Here is a tiny trained network, its code and every weight. The questions are about switching its units off for an input and a target symbol, where a switched-off unit gives its printed mean instead of its output.

import numpy as np


def w(rows, s, z=0):
    codes = np.array(rows[::2]) - 128.0
    scale = np.full(codes.shape[1], s)
    scale[-1] = z or s
    return codes * scale


def norm(h):
    return h / np.sqrt((h * h).mean(-1, keepdims=True) + 1e-5)


def f(y):
    return np.maximum(y, 0)


def softmax(a):
    e = np.exp(a - a.max(-1, keepdims=True))
    return e / e.sum(-1, keepdims=True)


def log_softmax(a):
    a = a - a.max(-1, keepdims=True)
    return a - np.log(np.exp(a).sum(-1, keepdims=True))


def net(x, mask):
    ids = ['Φαβδζηθλμξσψω'.index(c) for c in x.split()]
    T = len(ids)
    res = E[ids] + P[:T]
    r = norm(res)
    for j in range(3):
        rows = slice(2 * j, 2 * j + 2)
        q, k, v = (r @ M[0][rows].T for M in (Q, K, V))
        z = softmax(np.where(np.tri(T) > 0, q @ k.T / 2**0.5, -1e9)) @ v
        o = O[0][rows]
        res = res + np.where(mask[j], z, o[:, -1]) @ o[:, :-1]
    y = f(norm(res) @ A[0][:, :-1].T + A[0][:, -1])
    res = res + np.where(mask[3:19], y, B[0][:, -1]) @ B[0][:, :-1]
    return log_softmax(norm(res)[-1] @ U[:, :-1].T + U[:, -1])


Q, K, V, O, A, B = {}, {}, {}, {}, {}, {}
E = w([
[68,171,122],'Φ',
[117,154,157],'α',
[77,186,94],'β',
[86,47,118],'δ',
[94,206,69],'ζ',
[162,150,76],'η',
[128,95,179],'θ',
[160,73,245],'λ',
[115,13,136],'μ',
[91,37,118],'ξ',
[93,145,47],'σ',
[126,118,185],'ψ',
[12,123,50],'ω',
],0.011)
P = w([
[174,227,200],'0',
[179,192,189],'1',
[200,152,185],'2',
[219,90,176],'3',
[207,35,177],'4',
[215,6,178],'5',
[215,28,170],'6',
],0.0022)
Q[0] = w([
[148,145,114],'h1',
[253,150,230],'h1',
[31,85,96],'h2',
[110,123,52],'h2',
[58,97,211],'h3',
[203,187,226],'h3',
],0.019)
K[0] = w([
[113,119,150],'h1',
[85,172,251],'h1',
[45,74,72],'h2',
[131,86,46],'h2',
[136,175,39],'h3',
[160,200,187],'h3',
],0.02)
V[0] = w([
[156,156,77],'h1',
[247,111,134],'h1',
[144,102,7],'h2',
[228,132,145],'h2',
[159,56,109],'h3',
[197,125,106],'h3',
],0.011)
O[0] = w([
[117,223,126,160],'h1',
[138,225,240,78],'h1',
[91,222,37,128],'h2',
[254,128,165,4],'h2',
[150,152,49,2],'h3',
[192,100,126,6],'h3',
],0.0085,0.002)
A[0] = w([
[124,202,187,134],'n1',
[152,105,194,192],'n2',
[247,149,95,167],'n3',
[172,83,118,229],'n4',
[100,165,109,184],'n5',
[170,163,115,136],'n6',
[121,87,153,246],'n7',
[157,132,119,73],'n8',
[136,197,175,43],'n9',
[141,147,94,174],'n10',
[119,144,114,182],'n11',
[146,142,131,33],'n12',
[139,44,133,218],'n13',
[126,155,188,80],'n14',
[114,105,144,252],'n15',
[122,110,170,202],'n16',
],0.015,0.0023)
B[0] = w([
[133,55,50,214],'n1',
[173,164,221,241],'n2',
[98,7,121,213],'n3',
[162,76,149,209],'n4',
[188,116,145,255],'n5',
[168,120,163,175],'n6',
[124,146,180,224],'n7',
[130,110,93,142],'n8',
[116,52,110,185],'n9',
[150,148,160,200],'n10',
[157,123,139,197],'n11',
[134,110,133,134],'n12',
[166,204,104,249],'n13',
[181,122,155,191],'n14',
[161,132,152,208],'n15',
[141,164,179,205],'n16',
],0.02,0.0048)
U = w([
[89,144,197,195],'Φ',
[108,112,144,2],'α',
[43,85,158,199],'β',
[133,130,118,73],'δ',
[139,138,135,85],'ζ',
[142,8,136,115],'η',
[123,104,120,57],'θ',
[119,106,132,13],'λ',
[178,129,197,216],'μ',
[168,133,121,10],'ξ',
[127,177,106,134],'σ',
[102,96,127,101],'ψ',
[40,121,93,203],'ω',
],0.016,0.0045)

Each question gives the input, a string of symbols that net reads in full, and the target symbol t.
The units are the heads (2 rows each of Q, K, V and O) and the neurons (one row each of A and B). Each row of codes is followed by its name. A weight is (code - 128) times the scale printed after its matrix; where a second scale follows, it is the last column's (O, A, B and U).
mask holds one flag per unit, heads first, then neurons. A switched-off unit (its flag False) gives its mean, the last column of its rows in O or B, instead of its output. The means were averaged over made-up inputs and are rounded, as every weight is.
A unit's drop is (log p(t) with every unit on - log p(t) with that unit switched off) / (log p(t) with every unit on - log p(t) with every unit switched off).
The circuit of an input: a set's keep is (log p(t) with only the set's units on - log p(t) with every unit switched off) / (log p(t) with every unit on - log p(t) with every unit switched off). Starting from the 12 units with the biggest drops (on a tie, the unit counted first), units are removed one at a time, each time the one whose removal leaves the highest keep (on an exact tie, the one counted first), for as long as the keep stays at least 0.8.
circuit, biggest first: the units of the circuit, biggest drop first
unit that matters most: the unit with the biggest drop
k most important neurons: the k neurons with the biggest drops, biggest first
heads that matter: for each layer, one digit per head in row order, 1 if its drop is at least 0.15 and else 0, layers parted by /
drop of u: that unit's drop, to one decimal
input β η ω Φ σ α β, target σ: circuit, biggest first	h2
input β σ η Φ, target η: circuit, biggest first	h1, n1
input ζ σ β, target σ: circuit, biggest first	h2, n2
input ω η η ω ω β Φ, target ω: circuit, biggest first	h2, n2
input ζ σ β ζ ω, target ω: heads that matter	000
input η β ζ, target η: heads that matter	000
input η β β δ β ω δ, target ω: heads that matter	010
input α θ ω μ, target ω: heads that matter	111
input η ψ ω η, target η: heads that matter	010
input ω β μ, target ω: 2 most important neurons	n2, n3
input β β β, target β: 4 most important neurons	n13, n2, n1, n4
input Φ β β, target β: 3 most important neurons	n13, n2, n1
input ψ σ β Φ, target σ: drop of h2	0.7
input ψ δ μ ω Φ Φ, target ω: drop of h2	0.6
input η η β, target η: drop of n9	0.3
input θ β β ω η, target η: drop of n3	0.7
input ω β β, target ω: unit that matters most	h2
